Here is a tiny trained network, its code and every weight. The questions are about switching its units off for an input and a class, where a switched-off unit gives its printed mean instead of its output.

import numpy as np


def w(rows, s, z=0):
    codes = np.array(rows[::2]) - 128.0
    scale = np.full(codes.shape[1], s)
    scale[-1] = z or s
    return codes * scale


def f(y):
    return y / 2 * (1 + np.tanh(0.7978845608 * (y + 0.044715 * y**3)))


def log_softmax(a):
    a = a - a.max(-1, keepdims=True)
    return a - np.log(np.exp(a).sum(-1, keepdims=True))


def net(x, mask):
    res = np.array(x, float).reshape(1, 8) / 4 @ E
    y = f(res @ A[0][:, :-1].T + A[0][:, -1])
    res = res + np.where(mask, y, B[0][:, -1]) @ B[0][:, :-1]
    return log_softmax(res[-1] @ U[:, :-1].T + U[:, -1])


A, B = {}, {}
E = w([
[111,101,141,126,141,124],'x0',
[239,18,44,217,63,219],'x1',
[135,139,119,128,119,130],'x2',
[128,125,131,131,129,128],'x3',
[114,79,93,88,59,11],'x4',
[113,155,46,254,152,77],'x5',
[43,152,185,181,5,181],'x6',
[22,129,1,29,134,177],'x7',
],0.0053)
A[0] = w([
[167,94,196,10,98,181,140],'neuron 0',
[160,99,103,80,66,34,102],'neuron 1',
[46,127,2,66,138,202,50],'neuron 2',
[129,111,84,93,34,37,147],'neuron 3',
[175,83,166,149,128,135,39],'neuron 4',
[212,125,77,67,236,109,114],'neuron 5',
[120,177,133,157,222,248,158],'neuron 6',
[64,159,142,155,12,172,49],'neuron 7',
[70,158,63,253,167,91,148],'neuron 8',
[169,68,92,146,95,197,80],'neuron 9',
[201,140,219,184,128,81,78],'neuron 10',
[95,85,113,158,117,77,253],'neuron 11',
[171,50,81,139,106,165,67],'neuron 12',
[147,34,88,161,96,151,71],'neuron 13',
[38,123,179,157,83,155,213],'neuron 14',
[68,233,189,82,167,56,42],'neuron 15',
],0.0097,0.0059)
B[0] = w([
[255,204,115,162,139,119,244],'neuron 0',
[112,86,147,129,116,213,193],'neuron 1',
[125,120,228,128,130,11,234],'neuron 2',
[125,126,186,93,149,210,225],'neuron 3',
[116,154,123,136,125,65,143],'neuron 4',
[108,32,51,177,119,123,253],'neuron 5',
[107,104,167,44,119,214,230],'neuron 6',
[111,40,108,220,158,142,197],'neuron 7',
[237,185,134,172,125,133,231],'neuron 8',
[71,175,106,124,122,139,199],'neuron 9',
[81,78,195,88,132,45,226],'neuron 10',
[154,134,101,50,126,108,248],'neuron 11',
[80,171,96,123,118,122,192],'neuron 12',
[80,183,110,120,142,117,192],'neuron 13',
[138,73,47,110,133,98,252],'neuron 14',
[53,194,82,149,105,132,238],'neuron 15',
],0.023,0.0056)
U = w([
[34,207,74,139,110,125,69],'0',
[117,77,238,132,126,33,96],'1',
[132,3,53,203,151,145,106],'2',
[249,170,126,151,129,136,121],'3',
[155,103,94,61,116,130,255],'4',
[122,83,163,45,120,227,128],'5',
],0.0064,0.0079)

Each question gives the input, the list of numbers given to net, and the class t.
The units are the neurons (one row each of A and B). Each row of codes is followed by its name. A weight is (code - 128) times the scale printed after its matrix; where a second scale follows, it is the last column's (A, B and U).
mask holds one flag per neuron, in row order. A switched-off neuron (its flag False) gives its mean, the last column of its row in B, instead of its output. The means were averaged over made-up inputs and are rounded, as every weight is.
A unit's drop is (log p(t) with every unit on - log p(t) with that unit switched off) / (log p(t) with every unit on - log p(t) with every unit switched off).
The circuit of an input: a set's keep is (log p(t) with only the set's units on - log p(t) with every unit switched off) / (log p(t) with every unit on - log p(t) with every unit switched off). Starting from the 12 units with the biggest drops (on a tie, the unit counted first), units are removed one at a time, each time the one whose removal leaves the highest keep (on an exact tie, the one counted first), for as long as the keep stays at least 0.8.
circuit, biggest first: the units of the circuit, biggest drop first
k most important neurons: the k neurons with the biggest drops, biggest first
drop when u is switched off: that unit's drop, to one decimal
input [-7,4,-8,7,-3,8,4,-4], class 3: circuit, biggest first	(neuron 8)
input [-8,2,-1,2,-8,4,8,-7], class 2: 2 most important neurons	(neuron 7; neuron 14)
input [6,-5,-4,8,7,3,-4,-1], class 5: circuit, biggest first	(neuron 3; neuron 1)
input [0,-4,3,6,5,-2,-3,-3], class 5: circuit, biggest first	(neuron 1; neuron 3)
input [-7,8,7,-8,-5,8,-5,3], class 0: 2 most important neurons	(neuron 9; neuron 12)
input [8,0,8,-4,-7,-8,-8,4], class 2: 2 most important neurons	(neuron 5; neuron 8)
input [-4,2,-3,8,-6,3,-1,3], class 5: 2 most important neurons	(neuron 6; neuron 0)
input [3,8,-5,6,-8,8,0,0], class 0: 3 most important neurons	(neuron 9; neuron 13; neuron 12)
input [-5,3,3,-7,-5,0,-6,-2], class 2: 3 most important neurons	(neuron 5; neuron 3; neuron 11)
input [-8,0,5,2,-5,3,7,-8], class 1: 2 most important neurons	(neuron 10; neuron 5)
input [6,4,-1,-2,6,-2,-6,-7], class 1: 2 most important neurons	(neuron 10; neuron 14)
input [3,1,1,2,0,2,-5,-5], class 1: 3 most important neurons	(neuron 10; neuron 14; neuron 7)
input [-5,-5,8,3,3,2,-3,4], class 0: 3 most important neurons	(neuron 15; neuron 6; neuron 10)
input [1,-6,-6,7,6,-8,0,7], class 3: circuit, biggest first	(neuron 0)
input [-7,-4,-5,-8,-1,-8,6,5], class 3: 2 most important neurons	(neuron 0; neuron 5)
input [-5,-2,-8,-6,-8,8,-4,6], class 3: 2 most important neurons	(neuron 8; neuron 10)
input [-8,6,3,3,-5,-7,-8,1], class 2: 2 most important neurons	(neuron 5; neuron 11)
input [1,-2,8,1,1,-1,-3,1], class 2: 4 most important neurons	(neuron 6; neuron 8; neuron 2; neuron 5)
input [0,5,5,-8,-1,-5,-5,-1], class 0: circuit, biggest first	(neuron 9; neuron 12)
input [-2,7,5,3,7,7,2,-6], class 0: circuit, biggest first	(neuron 13)
input [-7,-6,-4,1,-2,-7,-7,-1], class 2: drop when neuron 11 is switched off	0.2
input [6,-7,-6,4,-5,-2,-2,-2], class 0: drop when neuron 8 is switched off	0.0
input [-3,-5,-7,-7,0,-4,0,-5], class 0: drop when neuron 6 is switched off	0.1
input [-7,3,-7,-5,0,-7,3,-2], class 3: drop when neuron 0 is switched off	0.6
